Here is a tiny trained network, its code and every weight. The questions are about switching its units off for an input and a class, where a switched-off unit gives its printed mean instead of its output.

import numpy as np


def w(rows, s, z=0):
    codes = np.array(rows[::2]) - 128.0
    scale = np.full(codes.shape[1], s)
    scale[-1] = z or s
    return codes * scale


def f(y):
    return y / 2 * (1 + np.tanh(0.7978845608 * (y + 0.044715 * y**3)))


def log_softmax(a):
    a = a - a.max(-1, keepdims=True)
    return a - np.log(np.exp(a).sum(-1, keepdims=True))


def net(x, mask):
    res = np.array(x, float).reshape(1, 3) / 4 @ E
    y = f(res @ A[0][:, :-1].T + A[0][:, -1])
    res = res + np.where(mask, y, B[0][:, -1]) @ B[0][:, :-1]
    return log_softmax(res[-1] @ U[:, :-1].T + U[:, -1])


A, B = {}, {}
E = w([
[164,250,174,119,109,41],'x0',
[71,113,113,40,2,95],'x1',
[211,86,189,60,86,225],'x2',
],0.0091)
A[0] = w([
[145,44,75,174,156,158,117],'n1',
[232,88,226,80,99,167,121],'n2',
[218,225,219,119,142,86,178],'n3',
[86,41,102,133,146,174,181],'n4',
[57,143,8,221,128,74,132],'n5',
[148,150,153,235,233,159,132],'n6',
[36,132,87,23,31,105,92],'n7',
[102,82,71,161,120,186,100],'n8',
[218,137,165,206,206,154,82],'n9',
[185,107,199,97,93,221,112],'n10',
[199,192,163,110,135,55,79],'n11',
[158,163,242,147,108,76,118],'n12',
[184,163,193,91,122,157,94],'n13',
[73,75,76,124,153,189,64],'n14',
[127,254,189,149,86,69,255],'n15',
],0.0084,0.0097)
B[0] = w([
[147,123,88,137,81,165,181],'n1',
[151,160,101,86,195,51,193],'n2',
[116,117,100,102,98,163,209],'n3',
[124,147,87,80,123,163,208],'n4',
[166,180,108,37,179,68,209],'n5',
[195,88,178,92,100,118,221],'n6',
[216,68,218,148,59,109,198],'n7',
[131,126,69,154,70,152,161],'n8',
[204,82,199,166,77,100,189],'n9',
[151,180,85,101,181,64,186],'n10',
[140,124,37,253,49,136,159],'n11',
[101,125,85,174,88,166,161],'n12',
[146,140,86,137,118,111,149],'n13',
[185,138,52,199,74,115,158],'n14',
[115,113,97,72,122,161,247],'n15',
],0.011,0.013)
U = w([
[147,171,97,76,198,3,113],'0',
[183,38,255,121,66,108,138],'1',
[115,109,54,130,83,218,116],'2',
[64,82,189,8,193,248,251],'3',
[114,139,184,179,131,130,99],'4',
[69,148,159,170,180,139,95],'5',
[82,72,166,180,149,117,105],'6',
],0.01,0.011)

Each question gives the input, the list of numbers given to net, and the class t.
The units are the neurons (one row each of A and B). Each row of codes is followed by its name. A weight is (code - 128) times the scale printed after its matrix; where a second scale follows, it is the last column's (A, B and U).
mask holds one flag per neuron, in row order. A switched-off neuron (its flag False) gives its mean, the last column of its row in B, instead of its output. The means were averaged over made-up inputs and are rounded, as every weight is.
A unit's drop is (log p(t) with every unit on - log p(t) with that unit switched off) / (log p(t) with every unit on - log p(t) with every unit switched off).
The circuit of an input: a set's keep is (log p(t) with only the set's units on - log p(t) with every unit switched off) / (log p(t) with every unit on - log p(t) with every unit switched off). Starting from the 12 units with the biggest drops (on a tie, the unit counted first), units are removed one at a time, each time the one whose removal leaves the highest keep (on an exact tie, the one counted first), for as long as the keep stays at least 0.8.
units of the circuit, in order: the units of the circuit, biggest drop first
top k neurons: the k neurons with the biggest drops, biggest first
drop when u is switched off: that unit's drop, to one decimal
input [-6,-7,3], class 1: units of the circuit, in order => n9
input [-3,-1,-3], class 3: units of the circuit, in order => n10, n11, n9
input [2,3,2], class 3: units of the circuit, in order => n9, n14, n11
input [6,-2,5], class 2: top 4 neurons => n3, n5, n12, n11
input [6,-3,5], class 2: units of the circuit, in order => n3, n11
input [6,-5,3], class 2: top 2 neurons => n7, n3
input [2,-5,7], class 0: top 2 neurons => n2, n10
input [4,3,1], class 2: top 2 neurons => n6, n9
input [0,3,-2], class 3: top 2 neurons => n9, n6
input [4,-2,-2], class 2: drop when n11 is switched off => 0.2
input [8,0,7], class 2: drop when n5 is switched off => 0.4
input [7,2,0], class 2: drop when n3 is switched off => 0.0
